Rows are numbered. After the first four, each row is followed by the numbers of the three nearest rows among all rows above it, by straight-line distance, nearest first.
(in the rows, 100 means zero)
1: [ 27 144 185 128 127 142 111 106  43  78  76 134 169 135 144  74  67  73
 107  71 133  82  57  83  95  76  48 108 110 127  70 155  79 118  79 108
  97 156  41 118 112  67  76  78 132  64 122  95 109  76  92  57  66 109
  63 129 100  51 129  87  96 100 136  63  34 119 200 124  81 164  86 126
  86  88 103  66 101  78 106  96 128 100 172  69 127]
2: [ 98  83  92 101 114 104 108  82  89 116  93  83  94 118 103 110  86  95
 119 103  97  94 109 109  81 117  99  89 112  97  85 121 104 104  95  78
  99  94 110  83 101  93 114 112  91 113 112  92  89 109 107 108 132 118
 102  86 109 108 115 124 107 100  96  84 139  78  12  90  97  88  96 108
  88 107 100  95 102  89  77 104 114  82 124 117  75]
3: [ 85 104 119  94 104  91 104  99  95  85  97 116 105 117 104 105  99 100
 109 113  92  98 101  99  95 100  90 103 107 107 108 102 108  93 100 109
  98 100 109 109  93 101 103 103 107 117 102  75  98  91  98  94 105  93
  90 111 116  82 125  71  98  98 102  96  94  85 121 113  99 111 106 117
 103 101  86  90  96  91 117  96 107 110 106  89 108]
4: [160  84  72  75  66  47 120 101 151  94 119  61  71  41  81 112 126 119
  95 144  84 113 128 110 116 108 147  90 107  71 134  26 106 103 133 102
  78  78 140 109  97 135 112  94 114 118  88 110 137 125 121 112 100 106
 123  89 125 126  77  78  96  98  90 131 125 109  94  84  94  65 119  88
 122 115  85 120 117 136  91 103  81 111  43 111 101]
5: [ 76 108 114 115  89  78  99 105  85  99 103 113  98  96 113  92  92  80
  98  75  89  99  88  84 100  87 101  92 102 119  93 110  78 102 107 112
  93 100 105  97 109  88  93 105 101  95 102  87 104  88 111  87  88  93
  89 107  97  76  98  97 103  98 103 104  85 113 153 115  93 112 111 109
  79 105 103  79 104  84  90 104  99 128 105  90 106]	3 2 1
6: [134  80  70  89 125 117  74  83  86 138 111  97  76 114  85 118 109 100
 145  91  93  82  79 110  43 125 104  78 100 105  92 157 104  91  78  75
 115  96  76  82  99  85 126 121  68 118 120 127  70  89 123 113 177 103
  98  72 120 132 120 149 108 126  77  82 161  50   0 100 118  68  80  99
  92  99  87 101 107  75  67  96 118  81 102 127  32]	2 3 5
7: [ 18 152 171 152 129 139 105 123  44  72  87 119 121 149 129  75  76  94
  98  71 132  87  72  76 137  62  26 132  89 114  71 135  76 115  71 111
 102 147  74 120  97  53  81  74 117  52 114  98 125  82  79  84  32 107
  60 124  64  61 119  86 102 111 124  70  47 137 200 125  95 162  96 127
  77  75 101  77 103  94 108 101 102 105 169  60 144]	1 5 3
8: [110 125  99 116  85  96  99 100 117  83 114 100 100  93 107  94  97 111
  96 102  93 110  94 100 125  94 104 106  97  93 109  94  98  91 108  93
  98 100 146 112  99 102  83  81 103 110  85 102 130 115  81 111  73 112
 111 102  95  96  87  98 116  88  97 116  75 102 173 100  90  90  97 104
 102 108 105  87  92 138  94 104  95 102 115 101 112]	5 3 4
9: [124  87  81  68 106 102  85  80  92  98  89  97  99 120 101 118 107  98
 115  97  96  96  90 102  77 133 105  93  98 105 100 109 125 105  99 102
 109  89  97  92 103  99 126 134  75 112 110 116  72  96 102 107 135  93
 110  96  98  96 104 107  96 107  93  84 151  78   8  70 110  80  95 105
 103 119  86 120  99  93  90  88 111  88  82 109  64]	2 6 3
10: [123  74  61  79  88  83 111  93 130 115 110 100  97  99  89 100 108 114
 103 105  80  99 110 124  80 107 122  87  87  90 112  85 125  92  96 105
  92  68 115  86 104 126 111 135  71 119  99 103  60  99 116 106 129 111
 114 105 102 113  98 110 105  97 108 102 109  80  41  80 116  71  89  88
 104 115 102 111  91 101  82 101  74 108  62 122  75]	9 2 3
11: [ 88  99 126 110 135 112  84  89  61 114  97 118 109 160 141 117  80  92
 118  86 119  88  74  90  71 104  75 107  88 120  90 151  92 103  72 101
  98 124  78  97 108  50 105  93  91 110 125 126  80  85  90 108 111 105
  80  99  94  89 130 125 100 130  94  62 101  77  55 101 100 103 106 103
  83 116 107  77 104  66 107 110 121  80 140  99  93]	2 3 9
12: [108  63  96  62 100  92  99  98 112 128  85 112  95 109 100 111 102 115
 108  96  91  84 109  97  61 127 107  87 105  91 117  96 118  93 114 120
 110  78  83 113 107 128 124 125  71 115 101  90  56 101 113  87 132  99
 108  78 105 134 102 108 100 112  77 100 139  82   0  96 100  71 101  88
  93 106  89 124 110  81  92  95 113  92  71 136  79]	9 10 2
13: [105 112 111  86 119 112 109  97  71 100 113  97 102 100 118  93 106 103
  96 104 104 106  90 103 108  90  96 110 102  93 103  97 102 101 107 116
 107 113  65 107  86  92 111 105 113  99 101 104 111  89 108 115  99  95
 101 102  90  88  84  90 112 112 117 114  79 103 139 118 109 115 106 105
  86  94  96 103 106 105 107  93  93  99 122  99 107]	3 5 8
14: [145  94  64  66  63  68 104 119 147  88 124  58  84  36  95  88 131 106
  72 123  82 102 116 110 133 106 122 107 103  67 129  19 116 107 107 121
 102  61 133 118 113 128 108  88 108 104  81  87 121 112 104 100  71  89
 120 105 123 117  78  95 108 100  95 134  87 104 155  73 108  67 117  78
 123 102  89 127  94 139  83 112  67 124  27  93 141]	4 8 10
15: [156  63  39  45  89  48  92  85 154 115 117  57  74  63  82 123 115  97
  91 123  90 101 127 107  96 127 157  91  99  74 118  27 126  97 133  99
  99  64 113  95  95 118 126 116  80 122  92  97  88 116 105 100 154 108
 132  97 126 138  95  96  84 105  69 109 152  88   9  64 113  50 101  91
 120 102 109 106  99 106  84 114  96  95  36 128  84]	10 4 12
16: [ 74  92 105  77 102 106 107 113  90 106  88 116 113 113 109 107  85 101
 113 103  98 105  95  98  89 107  86  94  88 104 106  91 109  87 104 121
 109 130  77  97  95  91 126  88 105  80  99  83  65 102 106  95 107 123
 102 101 103  91 109  94  99  88 105 100  74 107  99 123 105 109 120  91
  98  89  99 106  82  72 102 110  98  99  94 109 100]	3 13 5
17: [ 59 132 135  94  98 135  97  83  64  91  86 130 130 153 127  98  98  86
 110  61 109  92  80  89  98  94  45  93 101 133  87 144  95 109  76  99
  95 128  55 120  85  66 122  95 102  79 119  87  69  82 100 107 108  97
  88  91 100  67 122 110  95 109 106  89  85  91 106 110  97 125 107 109
  89  96 107  79 104  47 115  87 125  85 129  91  92]	11 16 3
18: [168  94  26  71  77  67 109 102 153  99 122  74  57  49  54 124 127 128
  81 139  69 116 125  96 101 115 156  91 107  81 138  32 103  84 128  83
  99  59 151  89 112 153 101 109  73 128  58 120 122 138 103 109 128  90
 139 100 120 125  76  93  94  84  72 119 121  72  31  73 115  74 102  90
 122 109 101 139  92 122  90  96  61  93  53 101  99]	4 15 10
19: [ 77  83 136  92 135 142  88  87  60 115  83 113 126 135 121 112  89  97
 105  87 103  74  89 102  66 102  47  97 113 123  84 128 108  93 104 106
 113 127  49  88 103  85 112 110  90 100 133  94  79 100 101  97 124  99
  88 104 104  93  97 106 106  91 100  64 109  94  82 114 106 112  95 103
  92 110 102 108 102  68 103  91 122  93 124 115  79]	11 17 16
20: [124  78  73  65  98  77 113  98  98 125 103  98  83  81  86 111 113 126
 107  97  88 100 111  98  98 128 138  86  92 104  98  88 115  97  86  81
 122  79 122  96  89  95 123 115  93 128 101  98  93 101 120 109 124 100
 105 107  95 105 102 121 104  90  83 104 147  78  35  87 103  65 104 110
  95 108  98 110 127 100  83  91  90  90  80 115  82]	10 9 2
21: [148  72  42  62  81  42 122  98 141  82 106  60  60  36  81 119 143 120
  90 140  81 112 132 116 110 124 154 106 104  67 134  32 118  71 109 110
  93  60 148  95  90 145 109 107  92 117  87  89 112 117 118 106 113 105
 121  91 107 137  65  79  88  89  93 113 147 103  35 108  95  61  91  99
 124 106 101 107 105 116  95  99  85 111  35 111  81]	4 18 15
22: [ 36 167 159 134  97 115 122 130  66  68 107 136 167 133 111  86  78  97
  83  93 123 102  80  67 144  42  69 124  93 121  91 115  57 124 105 106
 113 139  76 135  83  78  58  55 122  65  89  76 119  92  84  62  22 101
  77 146  94  73 114  66 100  86 142  88  21 128 200 132  94 155 117  93
  80  88 114  83 106 112 124 120 104 123 137  68 187]	7 1 5
23: [ 96 105  91  95 101 126 107 115  76  94  90 109 106 112  86 100  99  91
 103 105  98  77 109  96  95 101  87 103 108 108  96  99 109 100 120  83
 104 114  86 113  92  87 110 100 123 103 121  91  87  99  99  89  97  93
 106 110 110 110  95 100 105  89 108  78  89  98 133 105  91 115 114 100
  89 101  93  90  97 106  82  91 119  94 115  93 103]	3 13 16
24: [ 29 146 140 115  82 103 116 132  91  65  89 114 142 106 126  63  73  77
  81 110  91  88  83  73 155  60  64 133  88 112 104  81  78  85 102 113
 101 140  99 134  95  80  75  70 131  55 100  78 133 103  87  65   2 105
  89 117  97  56 112  61 111  87 152 113   8 139 200 121  90 134 121 110
 118  89 104  99 115 108 128 109  99 110 137  58 177]	22 7 1
25: [122  61  83  83 123 134  96  81  85 117  96 116 104 136  94 113 101  98
 142  83  88  80  95 100  39 145 102  97 104 114  83 144 124  78  75  95
 123  83  63  76 100  82 128 140  71 123 138 116  59  86 103 104 158 102
  83  86 106 120 124 134  88 111  62  84 176  62   0  83 117  86  90 100
 101  99 102 107 104  50  85  98 119  77 112 146  32]	6 9 2
26: [ 70  85 120  71 139 121 102  84  60 124  95 119 125 144 135 103  90  92
 125  85 119  90  86  91  85 109  50  84  90 124  76 131 105 109  88 122
 104 147  35 112  95  73  95 102 110  92 124  88  56 104 107  86  89  85
  80  94 119  86  93 113  99 109 111  76  94  93  62  97 110 114 118 104
  89 102  99  88  87  62  84  81 127 122 126 113 100]	19 17 11
27: [ 23 134 167 140 130 143 109 120  41  90  70 131 158 151 124  73  71  69
  95  71 100  64  62  81 102  70  49 104 108 148  81 179  65 104  67  95
 101 146  32 108 108  68  83  75 127  65 109  92 107  71  99  82  48  95
  57 119  96  54 111 101 111  91 143  71  29 104 200 133  83 163  98 102
  94  88 110  60  91  75 120 118 110 106 195  60 128]	1 7 22
28: [153  71  51  57  90  58 109  85 144 133 125  73  93  52  85 124 125  94
 107 109  66  89 136 116  94 135 143  98  85  78 116  48 138  89 114 109
  91  71 123  93  97 135 136 110  55 138  83 102  68 119 115  94 168  87
 128  83 124 146  83 126  97  97  82 119 165  59   0  59 125  67  90  90
 108 116  72 130  91  87  89 109  86 101  27 127  57]	15 10 21
29: [ 75  93 119 101 112 122 114  99  72 113  98 124 134 137 137 106  82  89
 108  80 111  94  84 114  94  91  55 110 108 108  83 129 106 103 104 120
  99 136  57 108  99  79 104  99 102 102 114  91  61  76  72  86 102  91
  81 111 111  79 120 110  95  98 114  79 113  89 115  92  95 125 127  97
  84  96 111  80 107  53 102  94 125  88 126  98  90]	17 19 26
30: [ 46 126 177  95 114 125 114 100  66  74  69 117 163 134 129  77  69  94
  67 102  98  93  78  95 127  51  45 121  86 112  80 122  68 119 106 127
  98 158   4 121 107  68  69  67 136  62 107  70  88  76  92  76  37  99
  71 126  99  49 109  79 114  88 145  77  36 105 200 127  85 165 139 122
  97  82 105  76  90  76 118 107 108 129 158  79 139]	1 27 22
31: [107 122  89 124  67  85 109 123 128  67 131  89  83  60  79  70 115  91
  70 123  90 113 111  85 132  74 113 118 103  83 124  74  80  91 115  98
  88  93 159 101 100 132  77  85 122  98  60 109 151 115  98  98  45 105
 120 104  92  97  90  87 108  86 104 117  63  98 200  96  94  92 104  95
 109 103 114 107  97 150 106 111  80 113  75  81 161]	8 14 5
32: [151  52  35  51  91  88 110  83 138 129 107  86  63  74  81 123 129 100
 113 120  61  96 115 108  68 128 142  74 103  91 101  59 137  96 108 105
  90  52 134  85  88 129 110 138  64 139  84 107  67 115 117 113 166 100
 139  79 127 135  83 116  84  82  72 108 152  53   0  91 114  46  85  93
  92 104  94 147 109  87  92  99  97  85  67 118  56]	28 15 10
33: [111 138 104 110  73  80 100 131 127  64 102  91  80  82  77  69 115 102
  82 120 102 113 132  98 145  74 131 108 110  83 122  46  82 106 115  97
  86  93 147  99 103  95  72  56 112  95  60 104 148  95  83 104  50  92
  91 100  89  89  85  65  88  87 114 118  54 122 200 102  97 102 106 101
  96  86 103  86 107 156 107 106  69 116  78  78 136]	31 8 14
34: [160  46  54  47 115  77  99  84 108 146  98  92  90  89  82 122 111 120
 120  90  98  67 112 119  60 144 124  72  88  79 109  84 124  89  99 124
 114  66  87  80  97 124 138 133  72 141 114 118  42 109 102 107 200  99
 120  84 148 121 115 127  99 104  65  99 160  80   0  74 121  70 106  88
 112 105 103 126  98  78  85  71 117  93  56 138  35]	32 12 28
35: [141 120  85 102  73  75 108 113 143  74 120  71  75  26  75  65 127 108
  77 130  84 124 109  86 142 100 133 125 118  65 129  35  78 101 120  84
  68  70 162 122 111 123  75  87 112  99  59  97 156 116  98 127  67 101
 123  95  99 106  83  74 106 105 104 127  63 131 195  85  98 100 105  92
 110 111  95 101 114 147 105 115  67 107  62  83 137]	31 33 14
36: [160  86  45  65  96  88  94  97 137 106 106  84  60  76  74 111 130 124
 107 133  83 100 127 120  70 127 152  76 118  93 122  79 115  90  92 102
  86  74 123  75  88 136 133 111  54 129 100 118  78 110 105 124 166  85
 118  96 112 137  98 127  91 108 102 107 144  68   0  70 118  51  85  85
 124 111  88 131  89 110  92 105  83  88  61 111  58]	32 28 10
37: [ 78  96 124  98 105 102 102 105  94  92 119 103 110 125 111 106  95 105
  84  94 118  91  97 103  90  82  85 100  99 115  86 125 113  93 101 117
  98  99  78 108 102  97  90  84 111 105 117  93  82 106  94  82  99 110
 112  90 106  80 114 101 101 105 109  85  99  94 128 110  86 119 121  89
 117 111 116  94 100 105 104  96 106 101  97  97  89]	3 23 16
38: [113  46  48  83 133 125 114  76  85 134  90 113  93 119  96 137 122 101
 117  96  94  79  91 114  70 146 110  90 112 141  87 132 110  86  83  95
  96  88  79  70  99 101 116 121  65 118 129 130  57 101 131 105 176  97
  99  90 113 121 105 133 100 119  60  95 168  62   0  82 106  61  92  91
 115 110  92 131 111  60  71  91 121  80  81 164  24]	25 6 9
39: [ 80  65 106 101 127 148  84  66  32 144 100 128 124 161 114 111  92  81
 139  60  99  52  80 127  60 118  50  89  81 137  82 180 115  85  69 108
 119 126  14  68  92  64 123 123  90 120 134  88  59  93 104  77 148  95
 100 106  76 108 129 139  80 121  70  83 135  59   0  99  92 111 104 100
  69 105  77  99 106  45  89  81 129  89 140 120  48]	25 19 11
40: [ 98  69  91  98 107 110  90  85 115 115 105 110  97 111 104 107 102 100
 129  93 105  90 102 107  91 110  93  93 107 100 102 100 110  89  88  90
  93 108  78  92 101 117 112 130  86 115 106 112  83  98 102 110 175 108
 100  88  89 114 115 107 119 110  77  92 117  75   0 107 102  79 109  88
 104 115  99  97  86  88  88 103 125  82 101 124  53]	2 9 12
41: [ 78  75 117  73 131 111  92 100  52 139  87 125 132 152 119 127  83  94
 114  81 115  80  85 109  47 128  58  92  78 126  75 149 134  93  67 104
 111 121   4  87  88  51 117 112  78 110 144 119  23  79  79  91 167 101
  77 100 111  94 116 144 111 108  86  60 145  92   0 105  96 105 104  94
  90  77  95 104 109  31  80  85 128  91 118 142  22]	39 25 19
42: [ 44 150 177 143  95  94 108 115  64  79  69 119 128  93 104  58  55 107
  79 104 114 100  65  90 140  56  57 113 108 119  97 110  84 132 105  98
  82 146 100 135 116  86  85  63 127  50  77  88 127  99  83  97  17  97
  64 112  78  56  94  70 115 104 150 103  24 156 200 126  96 151 115 100
  97  83 112  65 103  94 123 122 103 126 118  65 149]	24 22 7
43: [ 55 108 144 125 122 130 105 104  53 120 101 133 123 130 119  91  66  81
 101  71 104  88  87 113 105  78  59 107 100 112  84 153  78 112  79 118
 116 144  59 108 101  75  86  82 120  91 121 102  97  84  99  76  95 113
  81 107  95  83 112  92  86  99 104  77  82 104 137 131  98 128 109 103
  81  94 101  83  95  60 113 113 105  92 169  94 103]	29 17 19
44: [ 31 148 181 140  93 131 117 111  59  65 104 131 164 127 101  87  89  87
  67  99 132 122  63  85 133  69  62 110  84 111  89 135  67 123  90  99
  97 142  97 128  95  75  80  61 142  50 112  98 136  89  86  81  31 105
  80 130  74  53  81  59 114  87 144  84  22 125 200 125  84 151 108 117
  87  91 108  52 107 110 112 111  91 121 151  57 172]	22 42 7
45: [159  71  44  59 100  81  87  80 116 122 112  76  65  77  95 138 107 126
 124 117  72  91 116 131  91 145 128  90 105  76 117  50 104  78 109  93
  96  58 120  63  96 113 130 123  59 128 109 121  66 109 115 112 168 107
 116  76 113 139 111 125  95  68  50 111 166  66   0  81  93  82  88  95
 123 116 105 129  95  80  68  98  90  74  57 127  72]	32 36 28
46: [ 27 156 168 112 115 138 115 103  46  85  60 128 170 126 147  75  79  76
  82  94 118  85  56 110 104  49  39 112  72 130  75 140  72 111 105 109
 101 117  36 110  93  71  75  75 135  75 109  75 101  86  76  77  53  96
  67 109  96  66 101  92 101  84 130  73  26 131 200 148  93 148 124 120
  87  70 111  69  93  65 125 112 106 112 143  70 137]	30 1 27
47: [ 40 110 148 106 109 112 108 102  59  86  84 115 133 153 125  81  68  86
  94  98 109 102  76  81 105  85  58 100 108 113  81 118 104 113  97 116
  98 120  66 121 102  82  90  75 111  78  95  78 117  92  93  82  82 105
  89 120  98  86  91  82 115 106 121  85  59 107 200 112  87 135 123  92
  84  85 116  66 101  90 109 106 107 115 137  86 130]	43 46 30
48: [ 36 139 167 121 105 142 111 103  54  79  70 125 160 153 149  70  65  79
  85  73 123 105  60  89 107  60  38 121  92 126  70 131  69 114  96 115
  89 154  66 123  92  68  68  77 119  52  97  76 101  84  86  74  44 109
  57 126  92  66  87  87  89 100 145  76  37 100 200 145  86 153 108 116
  93  72 104  80 107  71 133 103 116 123 162  66 137]	46 1 30
49: [ 69 142 103 154  92 103  96 122  84  74 105  97  91  89  86  67  99  86
  91 145 126 103  94  82 145  92 104 121 105  97 102  90  63 109 100  78
  98 106 149 113 104  75  76  72 119  77  85  94 148 113  79 101  48  96
 100 113  69  78 107  82  87  93 108 112  41 128 200 113 102 141  73 107
  69  99 112  84  94 144 109 102  89 117 139  74 153]	33 8 31
50: [145  97  59  96  74  65 110 109 149  67 123  81  53  47  74  95 145 107
  87 126  92 115 120  98 121  92 161 119  93  63 134  36 101 103 142  95
  97  70 149 105  94 141  77 100  98 101  75  90 140 117  89  94  66  71
 117 112 102 118  74  78  93  77  91 135  92 109 153  75 110  67 100  96
 111  91  89 113  91 142 114 124  64 111  53  98 107]	14 35 4
51: [107 107 105  99  78  97 102 102 110  81 105  81  87  64 106  96 112 115
  83 114  81 107  99  99 107  89 109 101  98  97 104  81 109  95 100  89
  73  80 123 105 104 101 108  98 100 114  77 101 128 107 113 108  93 106
  93 102  93 114  91  85  94 101 103 117  13  96 150 102  97 108  96 110
 110  94 113 101 111 125 101 117 108 103  79  85 134]	8 31 13
52: [ 56 135 170 100 103 117 122 126  82  60  84 109 110  95 105  58  83  79
  73  85 114 122  90  91 147  52  75 129 104 117 100  69  96 122 123 115
  85 139 103 137  92 115  80  55 156  58  83  76 131 110  80  68   0 104
  77 129  81  73  91  56 117  88 141 114   2 139 200 126  90 130 117 115
  94  85 111  74  95 123 134 104  81 136 122  55 178]	24 42 22
53: [115  60  56  85 121  98  92  69  82 124 105  97  98 126 105 114 110  97
 124  95  95 104 110  98  44 139 100  82  87  98  98 120 121  85  85 112
 103 119  71  65 107  97 130 152  73 137 135 117  46  96 107 103 167  90
 105 100 102 118 109 141  93 109  67  83 178  73   0  94 110  76  84  89
 105 121  92 117  85  54  56  74 136  66  86 142  33]	25 38 6
54: [ 46 132 162  91  97 113 107 109  74  82  92 109 123 105 129  74  69 105
 104  96 102  81  87  99 125  72  57 114 104 107  94 125  85 109 104 104
  86 109  83 111  97  97  78  84 114  73  99  91 118  86  94 103  68 100
  82  99  95  75 103  92 115  96 125  69  64 100 200 104  91 143 123  98
  98  99 100  95 105 119 105 100 108 126 114  79 130]	47 5 42
55: [141  98  51  84  68  65 115 105 165  90 126  55  72  50  93 124 117 115
 113 115  86 117 139 110 127  96 136  89 108  60 129  55 103  95 123  90
  95  58 158 106 102 144 103 100 100 127  81 104 131 140 103 112 101  95
 123  98 115 144  74  92  91  92  77 138 102  94  63  77 100  72  94 100
 121 100  91 122  91 132 104  92  86  94  51 116  96]	4 18 21
56: [ 97  55  82 107 127 120  90  77  45 136  86 133 118 157 107 127  98  95
 138  59 101  79  82 109  45 127  77  93  97 133  78 154 109  84  91 101
 117 114  31  76 106  72 130 121  65 114 141 103  50 103 117  92 166 101
 108  86 101 100 134 124  94 128  80  62 126  69   0  93 120 102  94  96
  75 113  92  90  94  27  99  95 130  76 139 136  51]	39 25 41
57: [101 140 101 140  81  84  94  93 114  85 109 100  89  78  88 103 109 101
  90 105 100 101 107  82 107  99 107 120 113 110  95 107  83 111  93  56
  99  73 126 103 110  90  82  70 115  86 103  90 149  84  93 116  72  95
  96 120  64  97  96  71 100 102 101 102  80  90 129 100  86  94  80 105
  95  99 115  83 107 134 101 120 111 100 127  76 122]	8 51 5
58: [ 20 129 175 122 131 130 105 121  37  98  56 136 132 163 143  91  69  79
  96  86 133  90  65  99  85  74  28  96 109 128  59 157  88 128  72 114
 103 146  18  94  85  57  74  85 113  63 129  81  81  76  77  78  66  92
  36 125  94  63 123 107  96 109 128  78  62 114 200 114  92 154 104 119
  78 103 101  57  92  60 124 114 128 115 165  89 106]	1 27 48
59: [ 77 134 129 129 136 125 117 102  67 107  90  91 130 141 113  93  74  76
 110 105 125 101  72  95 105  77  63 102  91 129  84 152  87 101  69 108
 111 131  73 109 102  71 106 107  99  76 140 106  88  75  99  83  88  99
  82 111  89  78 125  95  79 104 108  88  80 120 148 112  83 134 101  81
  69  99 110  90  92  66 105  91 132 100 132  82 118]	43 17 29
60: [119  65  81  53  87  90  89 108 111 109  98  93  70  62  90 124 115 119
  93  94  89 124 122 111 105 122 127  94  98  89 107  82 114  90 112 107
 107  89 132 101  89 127  91 105  84 113  98 106 106 100 106 101 131 110
 114  99 103  97 102  95  94 103  93 103 147 105  64  83 121  84 101 103
 104 113  91 130 105 107 112 105  97 102  86  93  68]	20 10 9
61: [130  92  57  86 116 112  85  97  92 132  95  94  84 133 107 137 105  96
 122  87  95  83  92 116  45 134 117  83 114 115  96 116 116  93  60  84
 102  97  96  73 104  91 132 136  76 144 134 133  80 105 120 127 175  94
 112  76 108 107 107 136 103  98  67  88 153  65   0  77 118  61  91  98
 108 111  86  98 115  77  82 107 120  76  95 131  37]	6 38 25
62: [144  76  35  32  90  54  90  98 136 115 105  77  49  53  81 124 125 112
 115 119  76 120 120 121  90 130 129  97 103  87 114  41 134  85 127 115
 107  56 129  82  92 137 124 130  71 129  98 110  97 128 103 126 151 106
 135  91 127 120  80 121  93  95  71 110 157  57   0  71 124  53  97  88
 114 107  78 118  96 103  91 107  72  86  33 125  74]	15 28 32
